In the rows, 128 means zero.
Each row of numbers stands for one element and depends on some of the facts below. Use the named rows to name the rest.

How the elements are related:
fizo | χ trugalin,kabu | Θ kaskor
depo | χ klotrus,rolik
vopluk | χ klokles,flifeko
grisker | χ trugalin
klurum | χ sike
nofo | χ graplan | Θ rima,graplan
klotrus | Θ trebrun,letral
flifeko | χ depo | Θ pliber,mibre
trakler | χ sike
puzun | Θ vukun
gaflu | χ sike,klotrus
triflek | χ gaflu,vubro
skofuflan | χ troklise,bridrople,stevir,mibre,dreklur | Θ vukun,graplan
plagu | χ gronek | Θ vukun,kaskor,kabu,drigo
toper | χ dreklur
skugros | χ gaflu | Θ klaflan
pliber | χ klapor | Θ deregrun
puskapar | χ sike,gutram,klotrus
kabu | χ kaskor,bridrople
grulo | χ nekur,dudri | Θ kaskor,kabu
brulas | χ poplegak,klurum | Θ labrul,klaflan,pliber
klaflan | χ sike
flifinum | χ pakli,mibre
letral | Θ brudi,klubarur
dagram | Θ skofuflan
trugalin | χ fegim,mibre
litel | χ depo,kibrik,puskapar | Θ drigo
trinaru | χ depo,sike
pafi | χ brudi | Θ klaflan,kaskor
ruti | χ klapor,leran
brudir | Θ klaflan,staber
deregrun | Θ poplegak
grulogis | χ rolik | Θ mibre
mibre | χ gaflu | Θ grogo
paku | Θ graplan
klubarur | χ sike,pledagal | Θ bosim
flerel | χ norur
pluku | Θ bosim
vike | χ gaflu,dreklur | Θ klaflan,pliber,grogo
poplegak | χ kaskor
rolik | χ sike,klotrus
klokles | χ tridi | Θ fizo,skofuflan
nisa | χ pluku | Θ bosim,kaskor,fizo
pusek | χ sike | Θ norur
suklus | χ sike | Θ grogo
dudri | χ graplan | Θ mibre
gutram | χ sike,fegim,valur
pivas | Θ pluku
norur | Θ lebu
vubro | χ brudi,pusek
troklise | χ depo,sike,valur
drigo | χ vopluk | Θ trebrun
limak | χ rolik | Θ bosim
trebrun | χ pluku,dreklur
nidas | χ tridi | Θ deregrun
leran | χ rolik
brudi | Θ vukun,paku
dreklur | χ sike
stevir | χ sike,suklus
tridi | χ valur,rolik
vukun | Θ kaskor
valur | χ rolik
klapor | χ klokles
nekur | χ trinaru | Θ bosim,graplan
skoguk | Θ skofuflan
fopan | χ pusek
gronek | χ brudi,vike,stevir
lebu | χ stevir | Θ deregrun
graplan | Θ deregrun
tregal | χ kaskor
dumos | χ klaruk | Θ fizo

Named rows:
grisker: [139 119 137 106 137 153 110 130 111 131 153 190 149  85 118  95 145 161
 128 149 119 131 123 178  68 169 151 127 134]
nekur: [154 103 108 137 134 160  90 126 115 102 123 192 158 140  94 100 177 173
 135 136 130 125  81 132  82 117 121  98 147]
grulo: [147 104  95 144 128 140  88 131 140 103 121 186 159 125 120  94 159 179
 157  98 147 161  57 155  48 129 136 107 160]
graplan: [157 112 100 145 157 155  71 104  86 108 116 170 133 115 124 101 175 173
 119 127 107 148  61 131  82 119 108 109 158]
trinaru: [147 112 127 122 149 181 120 139 153 114 130 214 160 110 123  98 165 158
 147 124 122 133 102 157  92 125 140 106 135]
sike: [107 132 175 146 125 154 130 146 101 119 146 212 138 119 140 166 175 148
 132 151 104 143 134 176 136 121 141  96 120]
puskapar: [135 119 131 119 128 174 121 136 150 113 129 203 148 114 118  91 139 151
 136 134 131 118 107 157 113 138 148 130 125]
dreklur: [114 120 139 112 139 133 133 137  85 122 139 188 149 113 124 125 192 162
 147 148 107 108 126 157 107 136 154  97 162]
klotrus: [131 141 152 131 102 149 101 134 123  99 136 208 134 147 118 148 182 142
 152 153  85 106 121 187 139 145 149  68 156]
klurum: [145  95 159 129 131 154 126 154 110 108 146 175 149  95 120 111 177 156
 141 145 137 121 130 156 110 138 154 109 106]
letral: [136 134 141  78 127 155  77 131 123 104 140 163 130 110  79  94 199 154
 155 161 114 137  90 147  69 134 146  79 151]
pusek: [121 120 149 126 128 164 122 145 110  92 138 189 166 140 124 151 156 152
 134 138 113 130 117 153  97 148 120 104 141]
gronek: [113 111 135 102 154 155 132 147 120  97 136 199 158 104 103 102 165 169
 141 122 109  90  99 180 108 134 150  77 161]
flifeko: [144 146 112 103 133 194 121 116 135 110 118 219 129 115  97 133 181 158
 168 158 116 115 104 136 121 145 127  72 171]
nidas: [169  87 121 131 103 186 100 118 117 105 140 198 146 115  86 108 144 155
 121 146 131 110 116 124 105 135 126  97 160]
labrul: [122 131 138  82 121 188 122 129 138 127 140 162 133 108 104  89 179 143
 143 148 116 119  90 126  83 144 150  98 145]
dagram: [126 128 145 107 137 131 104 120  95  89 154 155 130 115 112 101 196 152
 151 128 121 144 109 122  94 130 132  79 156]
flifinum: [140 100 138 133 141 150 110 166 123 133 152 178 164  91 113  93 161 174
 138 152 114 153 110 150  87 183 146 117 141]
klapor: [158 129 147 110 134 212  94 127 137 112 144 208 129  89 137 112 153 164
 145 164 112 149 110 150 107 160 140  79 166]
lopan: [136 129 154  96 139 155 105 137 141 115 148 185 126  99 106  81 182 148
 144 129 117 135 110 145  73 136 143  90 151]

Rows to name:
[169 117 102 149 144 122  61 116 105 103 135 171 147  92 114  88 159 184
 137 130 116 122  60 126  34 135 133  98 165] => nofo
[142 120 126  89 153 202  99 121 146 122 135 218 137  79 108  99 167 180
 160 140 132 142  98 165 107 138 124  72 157] => vopluk
[131  87 109 113 135 162 127 116  71 120 139 158 171 106  97 113 185 166
 158 144 142 128 103 140  86 152 152 100 148] => skofuflan
[154 120 107  67 142 188  94 125 163 104 107 217 114  99  98 108 161 197
 175 137 130 151  88 194 102 150 129  48 167] => drigo
[157 117 150 101 125 141 114 122  79 121 142 168 136  83 112 124 186 171
 155 143 159 143  91 187  60 151 158  99 162] => kabu
[160  79 135  84 132 160 117 138 161 114 125 174 162 114  78  95 170 156
 151 157 135 142 101 149  50 144 161  97 107] => klubarur
[134 115  98  91 116 109 118 127  97 117 134 153 181 145  71  84 194 174
 154 171 146  96  89 127  66 127 148  93 156] => nisa
[ 87 149 134  97 140 143  96 141  94  87 132 189 158 128 104 165 178 168
 137 154 104 103  80 175 112 123 134  48 167] => brudi
[121 121 107  84 122 116 116 132  85 134 141 166 158 167  71  75 203 168
 156 191 115 105  89 131  93 130 137  93 169] => pluku
[130 116 165 102 143 151 131 154 163 112 122 198 138  93 119 131 184 146
 141 137 126 146 123 160  84 130 164  89 115] => pledagal
[155 128 125  79 131 171 106 123 130 124 133 171 142 101  72  61 178 153
 151 155 108 154  72 133  68 134 132 105 146] => bosim
[170  88 167 114 143 164  98 131  84  92 125 153 149  79  93 101 186 157
 139 149 176 123 102 125  94 153 141 101 116] => poplegak
[120 106 132  91 146 144 139 131 102 123 130 175 166 115 109  96 182 159
 146 153 125 114 117 144  87 145 152 109 162] => toper
[155  98 127 107 120 149 104 116  96 152 141 168 153  62  92 106 171 174
 141 154 156 131  83 175  56 163 147 127 140] => fizo
[123 161 146 129 129 172 103 145 182 120 118 152 142  82 111  75 192 144
 176 136 120 130 115 162  61 131 140 126 140] => flerel
[170 110 133 123 114 192 135 134 156 113 131 207 151 121 111 123 151 121
 152 162  95  99 126 129  96 156 134  93 170] => grulogis

The same elements again, as new rows of numbers:
Some rows with their names:
klokles: [118 152 125 163 108 140 114 141 110 151  73 160 206 152 161 123 158 123
  88 116 127  91 148 120 151 128 138 135 101]
vopluk: [145 134  93 152 138 146 161 131 165 137  85 126 103 108 152 156 145 124
 104  94 132  92 124 124 128 134 150 107 135]
klaflan: [116 120 147 141  95 106 131 121 135 139 150 131 104 129 151 131 136 121
 108 108  98 125 100 117 103 153 124  95 136]
skugros: [105 112 160 123  99  96 127 138 114 148 158 144 125 161 152 114 164 108
 138 111  92 161  87 126 117 127 120 100 112]
klotrus: [120 136 143 154 143 143 103 161 119 112 111 122 103 145 175 127 162 102
  83 123 103 131 115 149 109 123 121 130  95]
letral: [104 123 162 160 125 113  99 155  87 172 145 115 119 149 123 168 121  93
 112 163  71 179  82  86  61  61 106 105 130]
klurum: [118 151 115 132 135 136 112 125 130 160 116 135 147 139 171 137 156  98
 121 110 111 125 114 138 135 134 124 120 141]
gronek: [125 129 105 170 109 140 135 127 155 155 154 152 120 125 142 147 155  95
 122 100 141 111 104  78 128 159 148 127 103]
norur: [ 99 112 188 155 196 111  74 121 107 145 168  81 185 158 142 110 139 109
 130  94  93 128 118 152  76  70  86  88 135]
lebu: [169  89 108 171 149 143  68 100 174 150 165  70 134 142 179 149 180 117
 105  83 130 122 103  99 159 147 142 140  98]
pledagal: [133 139  96 164 154 155 142 110 185 157 143 144 125 102 146 175 142 119
 113  77 146 101 105 138 104 157 136  81 137]
dudri: [111 131 167 152 182 177 120 108 112 136 172 187 134 153 156 163 152 177
 135 149  87 144  96  99 109 135 112  80 103]
graplan: [131  98 166 175 211 160 113  63 168 175 183 210  43 179 176 116 184 184
 112 162 117 116 117 133 121 142 111  75  83]
nofo: [102 124 195 124 168 134 131 100 114 175 143 239  73 187 193 138 141 157
 126 160  99 128 112 108 105  94 111 111 115]
troklise: [124 146 129 149 120 146 119 123 130 131  94 122 113 134 170 138 131 130
  92 102  95 111 136 106 128 135 128 130 140]
suklus: [188 158 122 168 152 138 102 115 130 120 100  94  56 160 155 134 138 121
  60  96 108 101 146 126 164 173 123 111 135]
ruti: [131 130 117 155 108 146 143 122 146 137 117 147 119 121 174 147 153 135
 137  86 126 114 123 103 128 100 139 126 125]
pliber: [164 132  88 155 144 154  75 105 175 164 118  82 115 122 175 124 196 133
 113 118 131 119 124 110 156  94 117 112 105]
puzun: [ 93 188 156 147 113 141 122 143 117 164 155 137 157 178 111 169 157 118
 136 133  74 151 118 121 107  99 117  72 131]
trugalin: [145 135 136 151 153 140 120 141 118 141  86 126 125 112 133 113 138 127
  93 108  87 119 148 124 123 150 120 109 162]

Name these rows:
[126 208 120 143 140 152 109 144 129 112 110  65 130 126 136 147 129 137
  63 130  73 101 143 122 136 135 114 119 117] => flifeko
[116 126 137 146 152 107 123 140 125 129 134 124 122 153 166 154 141  92
 112 103 119 107 123 159 116 136 120 137 112] => pusek
[147 101 112 159 132 146  82 106 162 142 132 102 111 132 183 117 181 143
 118  93 121 134 111 105 143 129 128 128 105] => nidas
[163 128 108 188 149 138 161 100 137 165 152 140 100 136 120 150 140 142
 135 118 142 135 122 102 128 147 133  50 159] => grogo
[151 136 138 120 121 147 132 144 129 157  99 128 128 147 151 111 146  97
 120 106  95 140 122  96 141 130 159 150 132] => flifinum

Now the same elements, written a new way:
Some rows with their names:
deregrun: [154  59 159 184 124 132 130 147 141 138 135  94  50 100 131 127 169 184
 126]
poplegak: [203 101 138 169 116 146 109 132 134 156 125  95  77 157 127 128 162 168
 118]
graplan: [178  62 206 152 103 135 113 168 121 171 158  85  44 103 176 149 179 174
 118]
nofo: [170  81 205 123 128 141 115 160 142 164 144 122  43 143 164 142 176 171
 107]
triflek: [170 122 157 144 137 135 106 116 151 130 135 108  53 165 161 119 146 180
 134]
suklus: [174 116 137 132 138 148  98 113 118 155 149 105  59 137 173 123 138 183
 127]
flifinum: [179 121 149 145 134 136 107 121 152 141 132 113  59 164 148 118 147 174
 126]
mibre: [183 104 113 122 139 149 106 102  97 174 171 103  55 126 159 116 134 190
 110]
brudi: [145  92 137 144  93 147  91 118 128 155 141  93  62 139 197 151 130 162
 125]
vukun: [110  68 150 149 121 130 100 137 142 162 117 110  75 144 160 115 158 155
  87]
brudir: [149  67 144 151 125 135 120 132 135 145 142 121  62 138 146 126 151 187
 103]
klaflan: [180 125 148 151 142 136  97 116 137 139 132 117  56 148 165 109 143 188
 125]
toper: [177 120 151 147 130 136 103 117 148 137 130 105  57 161 159 123 144 182
 133]
dreklur: [185 107 144 161 111 133  93 113 131 145 139  89  67 156 182 129 140 187
 124]
trebrun: [172 123 147 152 132 138 104 115 159 132 124 136  51 161 161 141 140 179
 132]
klotrus: [179 102 129 157 103 128  93 136 110 155 134 128  74 124 201 142 122 177
 133]
ruti: [173 127 151 139 134 117 120 154 136 137 126 119  61 157 152  99 137 180
 129]
litel: [158 120 151 132 141 138 106 137 139 145 117 143  60 136 162 120 134 165
 142]
pledagal: [185 105 144 157 110 125 100 126 128 143 137 103  68 151 179 124 137 187
 122]
gutram: [186 125 151 146 131 135 102 136 137 142 126 109  64 158 162 111 139 180
 134]

Rows to name:
[156 101 196 134 152 134  92 142 138 167 121 129  64 142 175 118 170 171
 103] => grulo
[162  63 137 157  81 129 113 131 168 127 160 123  81 146 147  99 155 199
  98] => klaruk
[184  85 135 180 111 138  82 123 120 172 106  91 108 153 150 116 159 162
  91] => kaskor
[179  78 180 121 139 138 111 135 117 177 158 132  51 130 173 135 172 186
  88] => dudri
[172  98 180 128 125 153 104 156 119 146 144 100  77 140 180 134 149 185
 136] => nekur
[162 105 151 159 145 127 130 160 122 143 130 105  52  95 143  96 148 185
 148] => pliber
[160  60 159 153 125 144 129 150 133 120 142 110  95 175 148 136 149 209
 110] => bosim
[129  65 150 142 111 147 109 132 171 133 150 129  85 133 136  90 159 187
 101] => dumos
[196 100 135 174  86 120  87 122 105 154 140  85  80 144 201 137 131 190
 120] => sike
[179 111 140 143 149 157 103 122 134 159 127 116  70 134 133 120 153 167
 128] => brulas
[139  54 133 177 133 119 141 141 111 146 120 110  46 135 152 166 141 176
 103] => norur
[153 104 142 134 116 126 110 162 113 160 128 101  75 135 176 105 131 164
 123] => klokles

The same elements again, as new rows of numbers:
Known rows:
pliber: [118  89  98 102  84  84 149 133  56 148 147 101 132 152 142 167  60 142
 120  83 194 113 175 137  77]
grulo: [113  87 109 100  82 125  98 141 110 171 139 113 149 138 136 141  93 107
 122 128 188 146 151 111  94]
brulas: [130  66 116  54  74  84 135 140  88 147 146 144 128 153 152 150  86 112
 132 100 171 106 166 119 117]
fopan: [161  90 140  71 122 107 118 153  96 150 130 129 132 136 152 168  75 124
 134 125 171 124 149 133  94]
grulogis: [139  63 122 101 108 125 146 144  94 138 139 116 131 148 143 148 104 128
 118 111 179 107 169 147  96]
dreklur: [158  79 132  71 112 109 119 141  89 152 134 120 131 162 153 153  73 135
 138 126 162 139 146 133  95]
suklus: [136  57 124  88 121 116 126 142  98 138 139 119 122 155 141 146  98 129
 130 110 169 112 157 144 110]
gaflu: [154  79 132  73 114 110 117 141  92 147 134 118 130 158 149 167  76 133
 132 124 162 129 147 131 101]
pusek: [130  68 128  68 112 121 109 146  84 144 135 120 120 143 136 150  78 125
 131 110 170 116 151 138  97]
skofuflan: [125  62 135  65 100 138 113 170 103 132 156 129 109 155 173 148  72  99
 123  84 167 139 168 127  60]
drigo: [137  75 123  58  79 138 146 132  64 144  99  95 127 147 121 148  80 134
 116 108 206 107 153 117  67]
vukun: [125  80 132  84  70 133  90 172  94 159 148 101 134 164 133 141  94 122
 139 110 164 134 162 119  88]
bridrople: [160  73 123  70 103 116 111 129  89 140 134 120 121 183 151 164  75 128
 144 131 150 127 149 127 107]
kaskor: [155  87 130  79  65 120  96 137  88 149 151 119 134 192 148 157  89 116
 148 140 135 125 157 114 118]
dagram: [129  58 126  73 106 124 116 151 104 134 144 124 113 166 157 153  80 118
 126  96 166 131 162 128  81]
rima: [155  80 131  73 112 111 119 141  96 146 133 120 127 163 155 164  75 129
 136 122 164 133 151 125  94]
paku: [122  57 121  69 105 124 116 146  94 132 146 124 110 160 165 157  62 115
 125  94 166 138 160 127  70]
deregrun: [123  87 100  98 105  97 111 131  59 144 153 111 122 158 145 153  49 124
 130 106 165 119 160 144  91]
staber: [156  82 129  68 108 106 120 136  97 149 131 122 128 162 154 164  77 133
 135 120 165 131 151 122 100]
pluku: [122   8 131  81 109 112 129 127  70 151 132 129 159 159 146 116  55 167
 131 122 124 164 132 140  86]

Which element is each row?
[131  84 141  71  88 132  99 176  83 158 139 112 131 131 127 138  88 115
 130 111 176 119 153 131  88] => plagu
[140  50 119 104 125 126 139 135 102 128 147 123 121 157 141 133 118 124
 132 114 167  97 164 159 118] => mibre
[ 91  76  64 112 121 103  82  96 101 151 153 110 116 162 167 154  44 101
 115 112 185 155 145 119  79] => graplan
[121  47 140  90  89 115 132 142  86 137 129 129 152 130 139 171  68 145
 109 113 158 127 151 125  91] => limak
[127  56 125  75 101 114 120 139  84 142 133 123 129 149 140 154  73 131
 123 115 164 125 150 128  95] => pivas
[123  95 106  94 108  96 116 142  51 146 155 117 122 132 144 149  46 116
 126 105 173 111 156 151  90] => lebu
[123  62 127  86  89 127 130 154 100 141 141 104 125 171 148 167  87 137
 124  91 174 135 170 124  74] => klokles
[132  61 116  55 108 132 111 128  78 140 115 104 113 164 125 146  75 137
 129 113 174 115 144 128  91] => klotrus

Now the same elements, written a new way:
Some rows with their names:
trakler: [118 112 125 106 133 145 131 148 119 129 114 148 116 110 130 134 127]
sike: [114 130 125 120 140 128  86 135 149 131 104 137 128 108 129 122 133]
gaflu: [116 122 125 113 136 135 106 141 134 127 110 141 123 107 131 126 128]
trinaru: [117 122 130 123 132 135 106 147 138 138 109 143 114 111 127 116 142]
klurum: [116 118 124 113 135 135 100 137 135 129 109 141 126 109 131 129 127]
klotrus: [114 127 116 129 132 101 101 154 156 133 104 135 129 102 138 103 132]
letral: [117 117 117 124 114 113 119 156 127 135 107 138 122 110 138 117 123]
troklise: [116 124 124 116 139 134 108 144 135 128 109 141 118 108 129 123 131]
stevir: [116 117 125 113 135 136 106 139 132 128 111 143 127 109 133 130 126]
fegim: [113 132 122 121 140 126  78 128 155 129 100 135 130 106 131 120 133]
flifinum: [119 111 124 110 134 140 113 140 126 124 114 145 126 108 132 136 123]
pakli: [114 131 121 121 138 123  66 121 163 128 102 134 135 107 132 129 126]
toper: [121  98 125 104 127 147 130 146 110 128 122 150 125 111 135 142 115]
deregrun: [114 139 136 132 122 124 109 134 122 122 134 137  90 119 132 137 113]
pivas: [111 107 116 117 121 111 119 165 135 138 105 136 117 111 128 129 124]
grisker: [117 111 124 106 132 144 122 142 121 126 116 147 122 110 132 137 123]
norur: [142 172 108 208 220 174 155 156 228 174 129 118 140 174 179 174  79]
grulo: [127 101 143 153  93 118 136 165 124 163 130 155 110 116 144  86 170]
vubro: [117 117 124 114 136 139 106 140 134 129 111 142 125 109 132 131 125]
labrul: [116 135 127 133 125 126 112 126 132 130 132 145 105 113 123 154 134]

Which element is each row?
[121  88 170 166  73 125 120 195 120 181 145 148  77 138 142  65 174] => nofo
[113 122 124 113 142 132 148 161 134 130 140 147  92 104 116 148 137] => grulogis
[148 147  96 187 215 192 201 170 195 182 119 133 155 173 174 179  90] => flerel
[122 122 120 118 129 123 141 153 127 129 115 149 121  99 142 112 138] => litel
[123 140 123 131 111 133 137 117 106 129 130 152 108 113 123 172 131] => klaflan

